(in the rows, 128 means zero)
Each row has a class, written after it, and each block has its own classes.
[127 125 148 128 134 110 140 135 100 117 146 115 132 145 135 137 127 101
 107 123 154 127 120 143 130  99 118 132 128 173 139 147 130 115 127 132
 138 138] : q517
[141 118 118 152 121 123 135  83 148 172 130 146  69 139 132 159  86 124
 122 150 143 121 137 152 127 114 161 151 117 175 131 123 127 116 141 139
 147 119] : q536
[143 111  97 144 128 122 146 101 158 165 123 141  68 138 132 149  99 111
 121 146 152 126 141 138 127  92 156 139 119 163 116 127 126 114 143 131
 138 136] : q536
[138 138 116 124 129 122 143 118 187 159 132 129  98 134 133 141 127  99
 123 124 173 132 166 132 112  81 131 134 128 139 129 129 109 120 129 102
 123 143] : q672
[119 124 159 128 135 112 122 143  82  89 148 122 166 146 148 124 128 123
 125 117 132 128 100 137 131 116 113 130 131 164 142 149 134 122 127 139
 138 135] : q517
[143 117 115 138 127 123 136  88 152 173 118 138  79 132 123 150 107 124
 125 145 144 125 147 134 129 120 153 140 122 150 126 123 123 118 137 128
 134 120] : q536
[119 128 180 122 132 116 115 129  53  96 144 118 175 135 127 125 130 135
 127 112 116 124  94 138 136 142 102 129 129 162 154 145 140 124 122 148
 140 123] : q517
[145 117  96 135 124 132 133  79 186 189 107 143  63 115 116 149 105 127
 127 154 135 125 157 125 124 121 161 139 122 128 117 109 123 121 142 126
 128 116] : q536
[140 140 121 129 128 121 141 132 166 143 140 125 110 138 134 139 132  96
 122 122 169 130 154 133 110  86 126 136 131 144 133 135 120 121 126 116
 123 143] : q672
[147  98  86 135 132 125 147 100 160 179 115 145  70 124 123 140  98 118
 123 150 130 126 142 130 132 103 159 137 119 142 109 119 130  99 145 130
 133 133] : q536
[143 109 116 145 133 125 132  72 139 172 116 144  75 126 123 153  91 133
 125 152 131 122 132 138 136 130 160 145 119 166 126 117 133 112 143 143
 141  99] : q536
[143 118 136 115 130 109 145  82 159 185 130 123  93 125 124 144 126  98
 121 136 163 128 161 129 126  85 132 134 139 159 135 123 122 104 124 115
 131 130] : q672
[127 121 133 140 135 109 145 159  95 105 155 126 126 158 144 136 117  97
 121 124 160 130 112 145 122  75 125 139 122 186 129 154 136 113 135 132
 139 151] : q517
[124 105 166 121 136 105 130 123  48 110 149 121 146 140 132 138 117 116
 124 129 131 125  94 145 143 105 115 136 138 197 144 148 147 104 131 147
 145 133] : q517
[118 125 161 136 133 111 122 130  57 101 142 126 147 149 141 130 117 127
 123 126 128 125  97 144 133 126 118 138 126 186 145 149 136 119 129 148
 146 122] : q517
[129 111 153 132 133 104 131 118  67 116 148 126 127 154 136 141 112 108
 117 133 144 122 103 147 133  98 125 138 126 204 145 149 139 106 132 145
 152 132] : q517
[117 118 146 118 137 117 127 171  62  75 151 119 180 140 134 110 142 124
 124 116 121 133  92 129 136 117 104 114 131 144 130 146 137 123 122 135
 130 142] : q517
[147  92 115 128 131 110 145  80 142 179 126 134  76 128 114 144 103 101
 124 149 147 126 143 133 137  86 151 138 124 175 127 125 133  99 140 131
 138 133] : q536
[153 106  83 131 132 121 155  93 200 195 119 140  53 126 121 138 105  95
 122 147 167 128 170 128 124  69 158 137 122 147 111 118 120 105 142 115
 122 144] : q536
[137 130 119 133 136 114 148 141 142 134 147 128 112 153 134 141 122  92
 121 125 177 130 142 137 112  66 130 140 129 166 131 144 125 110 123 122
 133 149] : q536
[137 130 155 114 123 113 137  85 159 177 136 117 114 120 127 137 132 105
 121 127 160 128 169 130 123  98 120 136 131 147 150 122 119 110 119 109
 129 125] : q672
[136 140 124 128 127 119 142 119 179 153 135 128 106 134 133 148 130  97
 122 127 171 129 158 134 111  89 131 139 131 146 133 134 113 122 126 113
 127 134] : q672

A new block, with new classes.
[135 136 152 111 198 143 137 158 123 123 180 103  86 126 102 147 138 123
 181 167 134 120 130 162 110 124 117 183 145 125 104 158 120 137 119 100
 121 146] : q404
[122 150 105 120  72 115 110 142 127 116 174 120  87 167 166 135 120 129
 106 135 156 148 116 130 168 106 154  99  77 133 114 132 125 128 134 119
 138 128] : q71
[108 164 105 117 140 137 112  54 117 170 133 130 128 126 114 141 105 119
 144 117 119 110 127 119 108 149  66 177 179 140 168 124 123 119 133 115
 142 144] : q740
[124 132 135 114 164 129 151 116 129 129 128 149  92 154 119 117 142 127
 143 158 169 129 130 157 175 119 143 112 130 135 147 109 164 170 142 136
 104 145] : q955
[137 150 124 109 146 146 147 140 123 187 147 114  98 135 114 135 123 137
 182 116 115 107 119 106  92 135  79 140 177 154 141 128 103 110 133 141
 138 141] : q404
[122 134 127 118 147 126 148 119 123 129 136  93 156 132 112 127 125 127
 155 136 149 119 137 133 127 137 119 137 150 128 153 140 146 142 134 126
 120 132] : q955
[128 126 130 100 159 136 113 136 129 145 130 136 130 121  88 119 130 128
 146 133 104 104 136 130  76 116  92 192 198 133 151 138 113 122 114 115
 134 132] : q740
[124 150 106 117 154 140 126 126 109 180 130 177 104 128 119 120 116 125
 129 124 119 103 122 113 121 152  73 172 174 135 190 129 132 108 136 136
 161 140] : q740
[119 118 137 111  99 123 132 169 119 116 134  60 133 140 163 124 163 136
 141 129 111 132 128 141 150 116 152  28 118 139  74 141 139 114 135 126
 153 116] : q71
[134 131 166 114 201 137 146 140 143 150 159 102 109 108  89 130 135 131
 194 153 100 113 125 119  77 138 107 189 170 155 100 138 120 110 112 124
 132 132] : q404
[130 157 118 124 131 149 137 139 125 150 123 114  91 125 106 119 123 127
 130 138 127  72 134 128 114 150 102 203 172 159 170 141 140 136 130  88
 124 130] : q740
[133 119 167 144 130 119 149 161 143  53 124  56 131 125 105 132 146 219
 169 143 148 118 122 132 148 106 157 119 110 116 110 129 123 165  96 109
 106  85] : q71
[133 125 111 107 128 137 135 108 123 165 134 115  91 154 145 118 151 136
 156 123 183  98 119 114 184 122 118  89 121 152 140 118 135 123 153 144
 113 153] : q955
[110 120 120 116 152 130 151 110 117 108 148 130 140 154 156 121 135 127
 153 133 120 148 133 140 141 110 142  70 125 129 109 152 131 113 141 103
 133 167] : q955
[139 132 110 135 167 134 122 144 115 159 141 179 129 108 115 154 122 122
 153 131 124 112 126 122  98 137  95 145 141 130 170 125 126 129 133 129
 140 140] : q740
[121 132 117  94 172 154 129 130 103 190 167 147 120 139 115 126 142 133
 185 122  94 103  91 125 104 133  82 134 151 161 122 142 119  95 137 120
 137 158] : q404
[129 133 156  93 178 132 143 155 125 152 134  94 110 124 106 120 127 133
 179 145 101 111 130 148  71 125  98 182 193 139 107 152 101 119  96 117
 140 141] : q404
[115 126 109 132 114 137 134 118 124 111 126 103 124 143 144 127 136 124
 111 146 130 134 145 139 143 124 141  93 153 130 130 164 139 118 155 137
 124 128] : q955
[184 144 110 133 153 125 146 121 125 110 109 126 100 145 122 115 146 129
 163 130 160 138  95 147 151 132 145  82 143 123 166 127 156 165 139 104
 120 122] : q955
[119 121 112 114 143 140 150 118 125 123  95  78  98 140 112 112 138 121
 146 134 149 122 144 125 151 147 126  94 166 135 158 140 154 144 120 127
 118 159] : q955
[103 137  94 105  58 114  82 199 126 148 206  14  66 159 182 143 126 130
  63 128 107 153 113 123 181 142 154 129  61 162  40 144 110 119 116 117
 141  84] : q71
[113 149 135 109 166 140 138 142 133 145 145  62  92 118 110 121 120 123
 168 132 136 123 131 136 118 159 112 150 151 168 115 128 122 133 128 121
 125 170] : q404
[104 144  93 123 103 118 117 136 115 133 158 141 118 161 167 136 121 123
 119 154 149 157 108 118 155 118 128  84 101 155 138 142 140 130 142 123
 136 134] : q71
